Below are the code and all the weights of a small trained network. Each question names an input and a target symbol and asks about switching units off, where a switched-off unit gives its printed mean instead of its output.

import numpy as np


def w(rows, s, z=0):
    codes = np.array(rows[::2]) - 128.0
    scale = np.full(codes.shape[1], s)
    scale[-1] = z or s
    return codes * scale


def f(y):
    return np.maximum(y, 0)


def softmax(a):
    e = np.exp(a - a.max(-1, keepdims=True))
    return e / e.sum(-1, keepdims=True)


def log_softmax(a):
    a = a - a.max(-1, keepdims=True)
    return a - np.log(np.exp(a).sum(-1, keepdims=True))


def net(x, mask):
    ids = ['αβγεζλμξπστφψ'.index(c) for c in x.split()]
    T = len(ids)
    res = E[ids] + P[:T]
    u = 0
    for l in range(2):
        q, k, v = (res @ M[l].T for M in (Q, K, V))
        z = softmax(np.where(np.tri(T) > 0, q @ k.T / 3**0.5, -1e9)) @ v
        res = res + np.where(mask[u], z, O[l][:, -1]) @ O[l][:, :-1]
        u += 1
        y = f(res @ A[l][:, :-1].T + A[l][:, -1])
        res = res + np.where(mask[u : u + 8], y, B[l][:, -1]) @ B[l][:, :-1]
        u += 8
    return log_softmax(res[-1] @ U[:, :-1].T + U[:, -1])


Q, K, V, O, A, B = {}, {}, {}, {}, {}, {}
E = w([
[124,151,121,186,120,131,124],'α',
[131,131,147,107,64,157,120],'β',
[7,163,105,146,147,149,119],'γ',
[125,163,175,45,165,103,94],'ε',
[136,116,99,140,50,132,98],'ζ',
[98,151,223,162,135,125,131],'λ',
[148,99,209,187,178,102,178],'μ',
[144,148,170,151,129,174,184],'ξ',
[143,180,74,168,144,115,206],'π',
[88,96,188,115,50,98,113],'σ',
[150,171,129,156,169,143,220],'τ',
[133,149,86,111,76,112,132],'φ',
[147,144,116,126,95,140,190],'ψ',
],0.022)
P = w([
[2,125,57,128,149,154,87],'0',
[37,149,74,138,109,139,100],'1',
[72,159,86,141,97,131,113],'2',
[100,163,95,143,89,125,117],'3',
[126,166,101,147,87,117,124],'4',
[148,165,111,149,83,118,124],'5',
[171,169,115,147,77,114,132],'6',
[195,168,117,146,81,107,137],'7',
[220,168,125,141,78,108,150],'8',
[203,191,123,155,70,95,136],'9',
],0.0089)
Q[0] = w([
[107,201,149,140,96,8,156],'0.h0',
[129,201,190,196,87,103,82],'0.h0',
[130,21,78,152,179,129,103],'0.h0',
],0.015)
K[0] = w([
[246,190,177,169,78,170,99],'0.h0',
[245,160,135,80,128,102,138],'0.h0',
[30,86,96,84,166,212,138],'0.h0',
],0.013)
V[0] = w([
[111,130,103,117,157,7,175],'0.h0',
[133,131,192,127,153,160,146],'0.h0',
[116,96,124,47,91,149,220],'0.h0',
],0.016)
O[0] = w([
[133,110,47,140,187,23,177,51],'0.h0',
[91,104,186,131,63,148,255,1],'0.h0',
[42,57,80,57,163,198,182,143],'0.h0',
],0.0096,0.00085)
A[0] = w([
[147,3,54,246,61,172,110,2],'0.n0',
[128,209,155,8,110,72,117,70],'0.n1',
[139,51,181,162,157,92,101,58],'0.n2',
[183,141,74,162,167,222,149,113],'0.n3',
[126,147,124,137,115,192,157,204],'0.n4',
[118,85,147,254,152,135,118,87],'0.n5',
[63,205,127,113,123,54,129,145],'0.n6',
[162,47,220,135,244,173,79,129],'0.n7',
],0.0093,0.0042)
B[0] = w([
[191,216,170,52,171,112,187,173],'0.n0',
[153,110,100,150,107,251,156,203],'0.n1',
[198,133,137,161,96,109,34,153],'0.n2',
[115,176,96,62,121,146,71,203],'0.n3',
[121,156,73,151,118,83,107,252],'0.n4',
[93,127,67,89,85,174,156,212],'0.n5',
[143,90,159,191,145,156,117,254],'0.n6',
[170,165,98,87,47,100,165,150],'0.n7',
],0.011,0.0056)
Q[1] = w([
[78,240,93,151,77,102,103],'1.h0',
[147,166,122,166,145,230,146],'1.h0',
[157,139,233,32,254,130,85],'1.h0',
],0.0077)
K[1] = w([
[242,58,115,77,88,164,131],'1.h0',
[191,101,113,78,58,98,143],'1.h0',
[2,133,42,207,66,148,41],'1.h0',
],0.0079)
V[1] = w([
[142,4,78,108,2,47,93],'1.h0',
[141,14,74,178,87,196,122],'1.h0',
[53,213,80,199,127,110,164],'1.h0',
],0.0099)
O[1] = w([
[128,77,95,130,2,53,130,100],'1.h0',
[107,47,98,182,70,218,154,227],'1.h0',
[67,155,94,188,155,89,142,255],'1.h0',
],0.0077,0.0046)
A[1] = w([
[133,75,150,129,99,72,189,88],'1.n0',
[196,142,179,30,163,82,61,69],'1.n1',
[68,38,254,133,183,65,116,142],'1.n2',
[169,113,30,106,172,121,167,1],'1.n3',
[158,51,165,121,111,118,42,153],'1.n4',
[24,74,205,118,186,90,24,109],'1.n5',
[33,64,139,111,137,135,208,139],'1.n6',
[187,129,7,106,151,135,149,174],'1.n7',
],0.0078,0.0068)
B[1] = w([
[112,164,94,95,173,160,92,171],'1.n0',
[67,96,141,175,119,128,161,172],'1.n1',
[247,120,180,94,114,105,182,137],'1.n2',
[111,80,244,154,43,144,111,159],'1.n3',
[197,143,126,154,133,103,99,155],'1.n4',
[47,98,205,137,143,125,55,146],'1.n5',
[114,95,191,85,129,101,157,190],'1.n6',
[119,93,155,115,191,87,102,255],'1.n7',
],0.011,0.0088)
U = w([
[148,205,76,202,107,130,136,157],'α',
[79,154,85,45,45,165,99,106],'β',
[65,133,157,160,102,125,137,60],'γ',
[170,78,159,128,152,193,186,208],'ε',
[155,216,197,18,121,79,58,209],'ζ',
[117,178,214,187,83,108,200,3],'λ',
[134,88,86,158,53,52,242,140],'μ',
[42,235,106,69,81,161,229,44],'ξ',
[140,86,104,156,188,69,161,121],'π',
[131,66,196,119,69,97,123,97],'σ',
[98,159,143,102,184,93,247,51],'τ',
[132,70,48,101,137,116,89,130],'φ',
[72,104,72,3,151,102,167,156],'ψ',
],0.0075,0.0051)

Each question gives the input, a string of symbols that net reads in full, and the target symbol t.
The units are the heads (3 rows each of Q, K, V and O) and the neurons (one row each of A and B). Each row of codes is followed by its name. A weight is (code - 128) times the scale printed after its matrix; where a second scale follows, it is the last column's (O, A, B and U).
mask holds one flag per unit, layer by layer, with each layer's heads first. A switched-off unit (its flag False) gives its mean, the last column of its rows in O or B, instead of its output. The means were averaged over made-up inputs and are rounded, as every weight is.
A unit's drop is (log p(t) with every unit on - log p(t) with that unit switched off) / (log p(t) with every unit on - log p(t) with every unit switched off).
The circuit of an input: a set's keep is (log p(t) with only the set's units on - log p(t) with every unit switched off) / (log p(t) with every unit on - log p(t) with every unit switched off). Starting from the 12 units with the biggest drops (on a tie, the unit counted first), units are removed one at a time, each time the one whose removal leaves the highest keep (on an exact tie, the one counted first), for as long as the keep stays at least 0.8.
units of the circuit, in order: the units of the circuit, biggest drop first
unit that matters most: the unit with the biggest drop
top k neurons: the k neurons with the biggest drops, biggest first
top k neurons in layer l: the k neurons of layer l with the biggest drops, biggest first
input τ π α ε μ τ, target μ: top 4 neurons in layer 0 : (0.n4, 0.n0, 0.n7, 0.n2)
input α ζ γ β ψ μ γ ζ α, target ζ: units of the circuit, in order : (0.n0, 1.h0)
input α α β μ ψ ε β β μ α, target μ: unit that matters most : 0.n7
input φ β ζ σ, target ζ: top 2 neurons : (0.n0, 1.n4)
input ε σ μ ψ, target μ: top 2 neurons : (0.n0, 0.n5)
input γ γ α ξ σ ε γ π α α, target ε: units of the circuit, in order : (1.h0, 0.n1)
input β ε β, target ε: top 2 neurons in layer 0 : (0.n1, 0.n3)
input μ α α π ξ α, target μ: top 2 neurons : (0.n2, 0.n4)
input τ ξ α, target ξ: units of the circuit, in order : (0.h0, 0.n5, 1.n7, 1.h0)
input τ π ε λ α π ε τ μ λ, target μ: units of the circuit, in order : (0.h0, 1.h0, 0.n0, 0.n2)
input φ π τ ε μ γ β ζ τ, target ζ: units of the circuit, in order : (0.n0, 1.h0, 0.n3)
input α γ μ β ε ε ψ α π, target ε: top 3 neurons in layer 0 : (0.n1, 0.n4, 0.n6)
input ζ ξ ξ ε ε γ α μ, target μ: units of the circuit, in order : (0.n5, 0.n7)
input α ε ζ α σ ψ α ζ σ, target ζ: top 2 neurons in layer 1 : (1.n4, 1.n3)
input ε α τ ψ ε α γ α ζ λ, target ζ: units of the circuit, in order : (0.h0)
input α ε σ γ ξ ξ α, target ε: top 3 neurons : (0.n1, 0.n4, 0.n6)
input τ ε φ π ζ β, target ζ: units of the circuit, in order : (0.n0, 1.h0)
input ψ α π ξ ε μ τ, target μ: top 2 neurons in layer 0 : (0.n7, 0.n4)
input μ ψ α τ γ α ε σ, target ε: top 2 neurons in layer 0 : (0.n1, 0.n5)
input ζ β ζ π ψ ζ ε μ φ μ, target μ: top 2 neurons : (0.n7, 0.n5)
input ζ φ γ ε σ ε ζ β, target ζ: unit that matters most : 0.n0
input λ β ζ ε ψ τ, target ε: top 4 neurons : (0.n1, 0.n4, 1.n3, 0.n7)
input μ λ α ξ, target μ: top 4 neurons in layer 0 : (0.n4, 0.n2, 0.n5, 0.n0)
input ε ξ ε ζ τ ζ π ψ φ, target ζ: units of the circuit, in order : (1.h0, 0.n0)
input α ε γ, target ε: units of the circuit, in order : (1.h0, 0.n1, 0.n6)
input ζ φ ζ μ γ, target μ: top 3 neurons : (0.n7, 0.n2, 0.n5)
input μ μ ψ, target μ: units of the circuit, in order : (1.h0, 0.n5, 0.h0)
input ξ λ τ, target τ: unit that matters most : 1.h0
input ψ ψ ε ε π σ, target ε: units of the circuit, in order : (1.h0, 0.n1)
